Here is a tiny trained network, its code and every weight. The questions are about switching its units off for an input and a class, where a switched-off unit gives its printed mean instead of its output.

import numpy as np


def w(rows, s, z=0):
    codes = np.array(rows[::2]) - 128.0
    scale = np.full(codes.shape[1], s)
    scale[-1] = z or s
    return codes * scale


def norm(h):
    return h / np.sqrt((h * h).mean(-1, keepdims=True) + 1e-5)


def f(y):
    return y / 2 * (1 + np.tanh(0.7978845608 * (y + 0.044715 * y**3)))


def log_softmax(a):
    a = a - a.max(-1, keepdims=True)
    return a - np.log(np.exp(a).sum(-1, keepdims=True))


def net(x, mask):
    res = np.array(x, float).reshape(1, 5) / 4 @ E
    u = 0
    for l in range(4):
        y = f(norm(res) @ A[l][:, :-1].T + A[l][:, -1])
        res = res + np.where(mask[u : u + 8], y, B[l][:, -1]) @ B[l][:, :-1]
        u += 8
    return log_softmax(norm(res)[-1] @ U[:, :-1].T + U[:, -1])


A, B = {}, {}
E = w([
[114,132,122,106,143],'x0',
[137,171,115,133,116],'x1',
[69,123,46,254,114],'x2',
[79,248,163,180,180],'x3',
[219,136,55,98,155],'x4',
],0.0099)
A[0] = w([
[73,76,145,102,11,86],'L0N0',
[129,119,61,189,154,121],'L0N1',
[152,48,157,111,157,87],'L0N2',
[101,70,70,127,132,50],'L0N3',
[171,187,16,150,171,164],'L0N4',
[88,146,81,188,124,133],'L0N5',
[88,156,171,150,119,2],'L0N6',
[136,136,238,100,127,243],'L0N7',
],0.011,0.0044)
B[0] = w([
[97,182,9,148,82,209],'L0N0',
[113,45,108,122,74,212],'L0N1',
[84,141,114,48,65,169],'L0N2',
[52,116,54,56,40,168],'L0N3',
[125,112,118,169,3,246],'L0N4',
[159,13,138,182,220,222],'L0N5',
[181,75,164,98,138,138],'L0N6',
[148,253,102,31,111,254],'L0N7',
],0.0076,0.0058)
A[1] = w([
[66,148,149,153,116,154],'L1N0',
[143,198,139,129,112,167],'L1N1',
[175,70,141,130,121,2],'L1N2',
[215,78,87,85,153,133],'L1N3',
[124,74,31,204,140,148],'L1N4',
[60,100,157,179,116,169],'L1N5',
[164,128,81,127,203,89],'L1N6',
[147,152,253,110,124,82],'L1N7',
],0.012,0.0057)
B[1] = w([
[151,170,147,73,179,155],'L1N0',
[130,117,65,81,56,175],'L1N1',
[154,79,138,137,128,120],'L1N2',
[210,89,253,173,132,160],'L1N3',
[57,156,47,99,85,254],'L1N4',
[149,131,142,166,247,186],'L1N5',
[155,134,63,126,133,117],'L1N6',
[24,129,75,185,66,157],'L1N7',
],0.011,0.01)
A[2] = w([
[81,101,124,110,112,56],'L2N0',
[56,117,195,239,230,105],'L2N1',
[89,201,246,125,118,2],'L2N2',
[2,151,146,200,130,181],'L2N3',
[91,67,120,110,87,41],'L2N4',
[179,200,52,90,88,95],'L2N5',
[241,65,135,80,138,41],'L2N6',
[226,121,36,144,232,15],'L2N7',
],0.0077,0.0047)
B[2] = w([
[98,102,109,95,116,125],'L2N0',
[211,87,171,117,191,182],'L2N1',
[8,93,138,254,130,127],'L2N2',
[123,164,178,146,191,254],'L2N3',
[109,146,110,117,79,136],'L2N4',
[145,95,137,80,109,218],'L2N5',
[164,127,230,129,184,141],'L2N6',
[130,159,59,151,113,112],'L2N7',
],0.011,0.0051)
A[3] = w([
[220,111,191,34,61,104],'L3N0',
[192,40,63,32,68,160],'L3N1',
[103,130,156,173,46,130],'L3N2',
[214,90,48,176,197,3],'L3N3',
[156,216,171,8,177,175],'L3N4',
[72,177,248,121,5,177],'L3N5',
[189,102,77,173,169,85],'L3N6',
[2,152,181,136,63,116],'L3N7',
],0.0085,0.0063)
B[3] = w([
[240,17,128,131,179,212],'L3N0',
[246,84,158,173,116,254],'L3N1',
[41,117,70,90,168,146],'L3N2',
[89,187,17,162,165,125],'L3N3',
[168,57,2,100,53,236],'L3N4',
[33,70,31,218,143,212],'L3N5',
[176,219,83,75,210,129],'L3N6',
[6,234,43,244,181,174],'L3N7',
],0.0072,0.0074)
U = w([
[148,83,76,71,63,11],'0',
[14,224,67,121,166,94],'1',
[209,109,251,163,241,255],'2',
],0.011,0.003)

Each question gives the input, the list of numbers given to net, and the class t.
The units are the neurons (one row each of A and B). Each row of codes is followed by its name. A weight is (code - 128) times the scale printed after its matrix; where a second scale follows, it is the last column's (A, B and U).
mask holds one flag per neuron, layer by layer. A switched-off neuron (its flag False) gives its mean, the last column of its row in B, instead of its output. The means were averaged over made-up inputs and are rounded, as every weight is.
A unit's drop is (log p(t) with every unit on - log p(t) with that unit switched off) / (log p(t) with every unit on - log p(t) with every unit switched off).
The circuit of an input: a set's keep is (log p(t) with only the set's units on - log p(t) with every unit switched off) / (log p(t) with every unit on - log p(t) with every unit switched off). Starting from the 12 units with the biggest drops (on a tie, the unit counted first), units are removed one at a time, each time the one whose removal leaves the highest keep (on an exact tie, the one counted first), for as long as the keep stays at least 0.8.
circuit, biggest first: the units of the circuit, biggest drop first
top k neurons: the k neurons with the biggest drops, biggest first
k most important neurons of layer l: the k neurons of layer l with the biggest drops, biggest first
drop when u is switched off: that unit's drop, to one decimal
input [-7,2,-8,-4,4], class 2: circuit, biggest first	L1N3
input [6,-3,-8,-4,6], class 2: top 3 neurons	L1N3; L1N4; L2N6
input [7,-1,-2,8,4], class 0: top 3 neurons	L1N1; L1N4; L2N5
input [-1,-4,-4,3,-3], class 1: top 2 neurons	L1N7; L0N0
input [-1,-6,-4,3,-4], class 1: top 2 neurons	L1N7; L3N7
input [7,0,-8,8,3], class 0: top 3 neurons	L1N1; L0N7; L3N4
input [-8,8,0,5,4], class 0: 2 most important neurons of layer 1	L1N7; L1N1
input [0,-6,-4,1,-8], class 1: top 2 neurons	L1N7; L3N7
input [4,-6,2,-5,0], class 1: top 2 neurons	L0N7; L0N0
input [1,-1,-1,-8,1], class 2: top 3 neurons	L1N3; L1N4; L0N4
input [4,3,-7,6,1], class 0: top 3 neurons	L0N7; L1N1; L3N4
input [2,-3,-1,8,3], class 0: top 2 neurons	L1N1; L1N4
input [-8,-3,-5,4,-1], class 1: 2 most important neurons of layer 2	L2N1; L2N2
input [-6,4,-3,8,6], class 0: most important neuron of layer 1	L1N1
input [2,-4,7,1,-8], class 2: drop when L2N1 is switched off	0.2
input [-7,-3,7,-3,-4], class 1: drop when L1N4 is switched off	0.6
input [-4,-3,-4,-6,2], class 2: drop when L2N5 is switched off	0.0
input [7,-5,7,7,-3], class 2: drop when L2N1 is switched off	0.1
